Below is a small trained network, with its code and all its weights. Each question gives an input and a target symbol and asks what happens when units are switched off, that is, made to give their printed mean instead of their output.

import numpy as np


def w(rows, s, z=0):
    codes = np.array(rows[::2]) - 128.0
    scale = np.full(codes.shape[1], s)
    scale[-1] = z or s
    return codes * scale


def norm(h):
    return h / np.sqrt((h * h).mean(-1, keepdims=True) + 1e-5)


def f(y):
    return y / 2 * (1 + np.tanh(0.7978845608 * (y + 0.044715 * y**3)))


def softmax(a):
    e = np.exp(a - a.max(-1, keepdims=True))
    return e / e.sum(-1, keepdims=True)


def log_softmax(a):
    a = a - a.max(-1, keepdims=True)
    return a - np.log(np.exp(a).sum(-1, keepdims=True))


def net(x, mask):
    ids = ['αεζηθμστψω'.index(c) for c in x.split()]
    T = len(ids)
    res = E[ids] + P[:T]
    u = 0
    for l in range(2):
        r = norm(res)
        for j in range(2):
            rows = slice(4 * j, 4 * j + 4)
            q, k, v = (r @ M[l][rows].T for M in (Q, K, V))
            z = softmax(np.where(np.tri(T) > 0, q @ k.T / 4**0.5, -1e9)) @ v
            o = O[l][rows]
            res = res + np.where(mask[u + j], z, o[:, -1]) @ o[:, :-1]
        u += 2
        y = f(norm(res) @ A[l][:, :-1].T + A[l][:, -1])
        res = res + np.where(mask[u : u + 12], y, B[l][:, -1]) @ B[l][:, :-1]
        u += 12
    return log_softmax(norm(res)[-1] @ U[:, :-1].T + U[:, -1])


Q, K, V, O, A, B = {}, {}, {}, {}, {}, {}
E = w([
[108,97,180,7,91,137,115],'α',
[175,103,187,72,62,37,114],'ε',
[85,181,163,139,135,23,93],'ζ',
[199,122,216,71,80,133,111],'η',
[76,191,3,131,124,132,203],'θ',
[48,179,163,167,110,171,221],'μ',
[163,144,203,59,117,61,103],'σ',
[84,109,149,162,38,201,102],'τ',
[102,171,191,126,133,105,66],'ψ',
[117,18,149,129,185,100,66],'ω',
],0.0071)
P = w([
[172,163,83,149,226,253,116],'0',
[114,222,167,53,144,119,69],'1',
[121,205,137,68,136,108,74],'2',
[123,194,141,75,138,88,82],'3',
[125,174,141,79,130,91,88],'4',
[137,158,140,87,130,89,102],'5',
[129,151,122,81,129,91,113],'6',
[138,130,130,76,113,79,122],'7',
[140,119,128,89,107,76,132],'8',
[153,101,112,84,94,70,155],'9',
[147,93,109,84,92,64,166],'10',
[144,104,107,100,105,47,178],'11',
[137,113,132,78,149,73,146],'12',
],0.0039)
Q[0] = w([
[85,178,142,132,80,117,40],'L0H0',
[186,160,68,155,144,100,135],'L0H0',
[229,190,92,172,198,186,149],'L0H0',
[112,61,106,150,138,58,80],'L0H0',
[63,176,61,244,120,221,184],'L0H1',
[118,181,39,219,166,193,204],'L0H1',
[187,77,199,29,165,2,29],'L0H1',
[154,238,152,231,105,228,164],'L0H1',
],0.0054)
K[0] = w([
[96,132,188,66,176,113,134],'L0H0',
[114,157,107,107,119,83,190],'L0H0',
[109,189,112,64,65,143,133],'L0H0',
[70,89,79,195,178,121,175],'L0H0',
[194,166,210,96,210,120,88],'L0H1',
[159,197,191,139,222,187,44],'L0H1',
[91,111,151,194,2,142,227],'L0H1',
[194,103,172,65,182,114,71],'L0H1',
],0.0063)
V[0] = w([
[34,35,185,146,202,113,128],'L0H0',
[150,104,174,54,198,111,153],'L0H0',
[129,214,192,86,66,178,78],'L0H0',
[96,15,54,107,219,105,38],'L0H0',
[88,44,139,233,26,195,48],'L0H1',
[50,103,214,56,155,68,69],'L0H1',
[173,78,112,98,221,94,4],'L0H1',
[63,211,204,195,159,180,228],'L0H1',
],0.0031)
O[0] = w([
[105,110,158,131,158,101,215,120],'L0H0',
[124,109,159,171,92,157,212,202],'L0H0',
[66,175,86,68,97,108,142,255],'L0H0',
[100,9,174,190,142,17,127,122],'L0H0',
[47,108,168,134,64,150,32,140],'L0H1',
[74,192,112,103,90,122,176,211],'L0H1',
[86,92,1,62,168,121,110,74],'L0H1',
[154,153,242,194,166,173,147,139],'L0H1',
],0.0038,0.0026)
A[0] = w([
[137,84,254,135,171,118,133,197],'L0N0',
[72,54,49,92,206,88,143,149],'L0N1',
[68,44,166,119,137,95,48,214],'L0N2',
[146,153,87,156,112,165,150,25],'L0N3',
[129,94,131,97,65,108,159,58],'L0N4',
[45,46,146,142,158,106,156,253],'L0N5',
[128,124,183,74,54,150,142,168],'L0N6',
[201,148,149,119,142,50,124,166],'L0N7',
[122,134,154,178,185,123,185,200],'L0N8',
[113,128,91,80,163,138,130,158],'L0N9',
[114,168,137,169,90,175,105,207],'L0N10',
[73,48,83,205,158,179,139,217],'L0N11',
],0.0068,0.002)
B[0] = w([
[141,134,49,171,87,136,191,224],'L0N0',
[209,54,181,194,100,90,146,148],'L0N1',
[223,165,96,162,124,113,155,202],'L0N2',
[188,130,128,118,118,95,70,115],'L0N3',
[136,209,129,155,194,137,68,174],'L0N4',
[255,135,145,179,69,123,148,163],'L0N5',
[64,183,74,164,129,55,137,255],'L0N6',
[66,112,69,129,152,185,175,199],'L0N7',
[100,97,75,89,59,146,107,128],'L0N8',
[67,74,206,209,99,94,131,142],'L0N9',
[127,89,99,106,170,25,155,153],'L0N10',
[166,212,159,95,90,24,162,131],'L0N11',
],0.0051,0.0058)
Q[1] = w([
[168,223,30,123,59,68,191],'L1H0',
[119,37,162,77,202,155,66],'L1H0',
[102,46,211,105,208,241,63],'L1H0',
[108,157,81,149,75,45,231],'L1H0',
[127,48,187,124,177,199,84],'L1H1',
[1,177,129,95,131,94,146],'L1H1',
[82,76,163,61,185,177,84],'L1H1',
[92,167,87,70,113,72,174],'L1H1',
],0.0089)
K[1] = w([
[225,29,165,212,224,161,106],'L1H0',
[67,237,97,130,98,117,187],'L1H0',
[31,219,66,90,66,67,140],'L1H0',
[253,89,199,136,207,168,44],'L1H0',
[129,209,115,103,98,53,139],'L1H1',
[252,62,103,209,98,158,127],'L1H1',
[117,196,140,165,47,44,200],'L1H1',
[194,64,185,205,179,133,84],'L1H1',
],0.0066)
V[1] = w([
[84,175,170,158,168,87,212],'L1H0',
[39,48,84,62,82,40,148],'L1H0',
[157,155,99,107,255,57,101],'L1H0',
[192,144,182,92,201,138,213],'L1H0',
[142,139,162,217,212,151,55],'L1H1',
[169,135,77,55,142,190,86],'L1H1',
[101,140,55,185,223,131,117],'L1H1',
[144,78,20,194,95,38,188],'L1H1',
],0.0059)
O[1] = w([
[66,116,224,157,170,140,191,132],'L1H0',
[142,123,156,61,174,23,130,171],'L1H0',
[144,29,113,126,190,154,109,141],'L1H0',
[136,74,133,58,136,210,213,143],'L1H0',
[117,56,148,229,126,159,71,52],'L1H1',
[130,134,32,105,163,175,100,113],'L1H1',
[135,96,179,218,254,102,88,139],'L1H1',
[167,158,98,173,161,49,201,253],'L1H1',
],0.0063,0.0045)
A[1] = w([
[178,113,161,161,94,103,135,178],'L1N0',
[199,148,191,155,117,89,169,157],'L1N1',
[124,207,66,187,90,78,66,163],'L1N2',
[67,186,140,139,68,100,152,145],'L1N3',
[126,55,83,125,147,255,89,72],'L1N4',
[71,152,80,152,182,138,188,157],'L1N5',
[109,95,174,172,99,188,151,143],'L1N6',
[166,176,143,120,167,100,150,104],'L1N7',
[86,21,185,133,139,192,26,2],'L1N8',
[183,103,66,108,88,202,87,65],'L1N9',
[150,163,154,121,126,94,175,164],'L1N10',
[161,152,48,48,123,109,177,191],'L1N11',
],0.0069,0.0042)
B[1] = w([
[93,151,183,75,130,163,96,175],'L1N0',
[43,124,118,62,137,110,76,215],'L1N1',
[245,152,174,181,160,157,64,215],'L1N2',
[142,116,182,162,117,184,142,210],'L1N3',
[138,116,52,91,7,38,100,144],'L1N4',
[198,54,75,177,101,188,88,183],'L1N5',
[84,97,57,156,138,96,127,130],'L1N6',
[89,124,55,143,80,117,57,165],'L1N7',
[129,57,183,60,38,120,1,132],'L1N8',
[55,231,67,152,91,159,82,130],'L1N9',
[104,88,149,106,113,177,96,216],'L1N10',
[123,108,116,119,219,165,28,255],'L1N11',
],0.0053,0.0069)
U = w([
[82,207,235,31,43,58,195,149],'α',
[201,213,40,65,205,1,119,115],'ε',
[64,71,242,237,219,18,151,61],'ζ',
[67,195,18,78,79,219,39,41],'η',
[210,46,39,219,193,171,158,137],'θ',
[59,147,175,200,42,214,220,249],'μ',
[104,70,138,23,228,216,153,118],'σ',
[223,235,184,244,45,112,34,90],'τ',
[53,17,188,156,64,132,7,130],'ψ',
[211,63,177,141,71,22,178,13],'ω',
],0.0074,0.0021)

Each question gives the input, a string of symbols that net reads in full, and the target symbol t.
The units are the heads (4 rows each of Q, K, V and O) and the neurons (one row each of A and B). Each row of codes is followed by its name. A weight is (code - 128) times the scale printed after its matrix; where a second scale follows, it is the last column's (O, A, B and U).
mask holds one flag per unit, layer by layer, with each layer's heads first. A switched-off unit (its flag False) gives its mean, the last column of its rows in O or B, instead of its output. The means were averaged over made-up inputs and are rounded, as every weight is.
A unit's drop is (log p(t) with every unit on - log p(t) with that unit switched off) / (log p(t) with every unit on - log p(t) with every unit switched off).
The circuit of an input: a set's keep is (log p(t) with only the set's units on - log p(t) with every unit switched off) / (log p(t) with every unit on - log p(t) with every unit switched off). Starting from the 12 units with the biggest drops (on a tie, the unit counted first), units are removed one at a time, each time the one whose removal leaves the highest keep (on an exact tie, the one counted first), for as long as the keep stays at least 0.8.
circuit, biggest first: the units of the circuit, biggest drop first
most important unit: the unit with the biggest drop
k most important neurons: the k neurons with the biggest drops, biggest first
k most important neurons of layer l: the k neurons of layer l with the biggest drops, biggest first
heads that matter: for each layer, one digit per head in row order, 1 if its drop is at least 0.15 and else 0, layers parted by /
input α ε ε, target α: most important unit -> L0N9
input η ε τ τ η τ η α μ α ε α, target η: circuit, biggest first -> (L1H1; L0H0)
input τ ψ θ ζ τ ω η ψ ε ζ, target τ: circuit, biggest first -> (L0H1; L1N2)
input ψ η ψ ε, target ψ: heads that matter -> 00 / 01
input ζ ε ε θ η ω η τ ε θ θ α, target θ: heads that matter -> 01 / 10
input α θ μ τ τ ω, target τ: circuit, biggest first -> (L0N5; L0H1)
input μ ω ε ε ζ ζ η ε σ μ ψ μ ε, target μ: circuit, biggest first -> (L0H1; L1H0)
input θ τ θ ψ θ τ, target θ: heads that matter -> 01 / 10
input α μ ε ζ η ε ω ω ε ω, target μ: circuit, biggest first -> (L0H1; L1H0; L0N0)
input ε ε η ε ω, target ω: 3 most important neurons -> (L0N1; L0N5; L0N9)
input ε θ ε η η τ θ ω ψ σ ε ε, target θ: 2 most important neurons of layer 0 -> (L0N2; L0N7)
input ε ε ε ζ ψ θ τ σ ψ μ, target ε: heads that matter -> 01 / 10
input η ζ ε ζ ε σ, target η: heads that matter -> 00 / 01
input ζ θ η α η τ τ, target ζ: most important unit -> L0N6
input ψ ε ω ε τ ε η η μ α ω ε ε, target ψ: circuit, biggest first -> (L1H1; L0N6; L0N11; L0N2)
input ε ζ θ ζ μ α ζ α η, target ε: 3 most important neurons of layer 0 -> (L0N6; L0N9; L0N1)
input ε ω ε η ε σ μ ε ε ε θ η α, target θ: heads that matter -> 01 / 00
input ζ ε μ ε θ ε α ζ, target ζ: heads that matter -> 00 / 00
input α τ τ σ ε ε τ ψ, target α: 2 most important neurons -> (L0N9; L0N1)
input σ τ η α η ε ζ ε, target σ: heads that matter -> 01 / 10
input τ σ θ τ α τ μ ε ε η, target τ: circuit, biggest first -> (L1H0)
input ζ ζ τ μ μ η σ μ σ σ η η θ, target ζ: 2 most important neurons -> (L0N6; L0N1)
input η τ ε α σ ε ε μ, target η: heads that matter -> 01 / 01
input ε ε μ ζ ε ζ ε α μ, target ε: 2 most important neurons of layer 0 -> (L0N6; L0N9)
input ω ε ζ ε ε ζ μ σ ω, target ω: heads that matter -> 10 / 01
input θ σ σ ζ μ τ ψ α η θ η η ε, target θ: heads that matter -> 01 / 00
input η ζ θ μ τ τ η ε ε ε ζ ζ, target η: heads that matter -> 01 / 01
